Read these off the array that follows. Rows and columns are numbered from 1.
1) Give the entry directly above 5.480.
2) Give the entry directly above the smallest entry.
3) Give the bottom-right entry.
4) Give the entry just left of -12.990.
5) Give the entry just right of 8.584.
6) Give the entry directly above the largest entry.
7) Give the entry at row 1, column 3.
8) Give the entry in row 1 and column 2.
2.678,-11.243,-5.069,6.167,4.721,10.399,-21.902,8.683,-8.959,7.037
-25.000,-3.972,-8.668,-15.174,3.503,-19.323,14.738,-10.145,-0.623,-10.688
8.331,8.682,12.749,-7.993,0.964,-23.797,16.881,11.983,-18.547,-12.990
-9.270,-7.920,17.011,-7.451,1.188,15.431,3.638,3.583,2.827,1.915
6.369,-12.049,9.644,5.380,-17.145,4.392,-7.961,-11.286,-19.823,12.233
11.508,-13.511,-11.436,-5.420,-9.848,8.584,-9.251,-12.166,-23.094,3.060
-17.050,-11.806,-0.993,-21.748,-5.162,-12.361,-22.850,5.480,-7.304,1.643
14.497,2.767,-1.525,-13.811,0.368,8.326,3.982,9.082,-19.263,14.073
14.259,-13.757,-13.122,-24.255,-16.140,10.356,0.075,-5.636,6.143,-21.169
0.023,-13.116,-14.791,8.027,-4.014,-22.888,-8.971,-10.780,-15.554,2.357
1) -12.166
2) 2.678
3) 2.357
4) -18.547
5) -9.251
6) 12.749
7) -5.069
8) -11.243

Read these off the array that follows.
1) Which number is the entry in the top-right corner?
2) Which number is the 3rd entry, reading row by row?
3) Which number is the largest entry in the last column?
4) Which number is the smallest entry in the last row?
5) Which number is the second entry on the diagonal from the top-right corner?
6) Which number is the top entry of the column that holds the smallest entry?
7) Which number is the first entry in the row that holds the largest entry?
8) Which number is the entry just left of 12?
[[-18 -23 -14 -15  -8 -17 -15 -20 -13  -8]
 [-14 -14 -14 -13 -47 -13  12 -14 -14  26]]
1) -8
2) -14
3) 26
4) -47
5) -14
6) -8
7) -14
8) -13

[[227, -606, -627, 125, -481, -269, 168, -271, -230, -278, -114, -397, -528, 154, 779, -734], [146, -616, -484, 171, -708, -470, -53, -316, -94, -481, -211, -658, -323, 43, 923, -605], [215, -515, -603, 132, -596, -298, 209, -207, -247, -277, -159, -449, -577, 247, 755, -835], [133, -571, -469, 207, -761, -452, -84, -228, -62, -404, -276, -672, -280, 139, 895, -591], [222, -607, -634, 126, -492, -263, 154, -260, -222, -285, -119, -397, -533, 158, 768, -739], [137, -571, -468, 207, -752, -434, -99, -202, -68, -392, -253, -690, -262, 131, 903, -599], [-53, -534, -188, 154, 232, -402, -79, 386, -738, 320, -237, -669, -67, 391, -381, -349], [142, -578, -480, 219, -751, -435, -90, -228, -56, -398, -261, -685, -275, 127, 916, -593], [225, -584, -637, 124, -497, -278, 181, -266, -228, -273, -117, -393, -544, 143, 773, -740], [149, -623, -492, 180, -706, -477, -45, -305, -80, -496, -230, -654, -305, 31, 919, -599], [232, -596, -624, 122, -497, -272, 162, -258, -218, -275, -104, -387, -536, 149, 775, -739], [-51, -543, -185, 153, 237, -412, -76, 385, -748, 335, -231, -669, -68, 402, -375, -351], [157, -630, -491, 173, -704, -467, -36, -302, -87, -489, -219, -666, -325, 32, 927, -608], [156, -619, -489, 161, -706, -463, -41, -301, -96, -496, -230, -663, -310, 49, 919, -598]]
Find the entry just left of 923.
A: 43
The minimum -> -835
The entry just left of -752: 207
Find the entry just right of the largest entry.
A: -608
Find the entry just left of 127.
A: -275
Find the entry just left of -467.
A: -704
The entry just left of -393 is -117
Find the entry just right of 219.
A: -751
Find the entry just left of -87.
A: -302
The entry just right of 32 -> 927

arr = [[2, 3, 1, 3, 7, 2, 4, 5, 4, 7, 0], [2, 5, 1, 3, 9, 3, 4, 5, 5, 8, 2], [2, 4, 1, 3, 8, 3, 4, 5, 5, 8, 1]]
Read off the entry just left of 9.
Answer: 3
The entry just left of the centre entry is 9
The smallest entry is 0
Read off the entry just left of the smallest entry.
Answer: 7

X = [ 23 -12 -54   3  -2 -23  25  14   4 -16]
The entry just right of -2 -> -23
Read off the 3rd entry from the left.
Answer: -54
The second entry from the left is -12
The entry just left of -16 is 4

Read these off the matrix that follows. Indices start at 1.
1) Which number is the entry just left of -46?
2) Which number is the entry directly below the largest entry?
3) Which number is the entry just left of the largest entry?
4) Which number is the entry in row 2 and column 1?
5) Which number is the entry in the top-left corner?
6) Which number is the entry at row 2, column 2?
7) Which number is the bottom-left entry?
8) Which number is the entry just right of -24?
655,-159,103,-46,-194,950,-346,-263
-185,36,-554,-240,-293,127,219,-27
-13,253,-436,11,-259,-95,77,94
118,160,-342,16,-359,-177,341,24
-136,35,-201,-9,-2,-266,361,-40
-142,53,-114,-85,209,-269,306,64
-317,104,-295,-108,-47,-314,319,145
-371,101,-131,-49,159,-433,164,169
-467,126,82,104,-82,-474,238,120
-492,64,268,-24,282,-525,211,251
-469,117,232,-21,290,-626,121,103
-421,80,531,126,222,-673,219,306
-458,20,282,68,196,-636,122,286
1) 103
2) 127
3) -194
4) -185
5) 655
6) 36
7) -458
8) 282
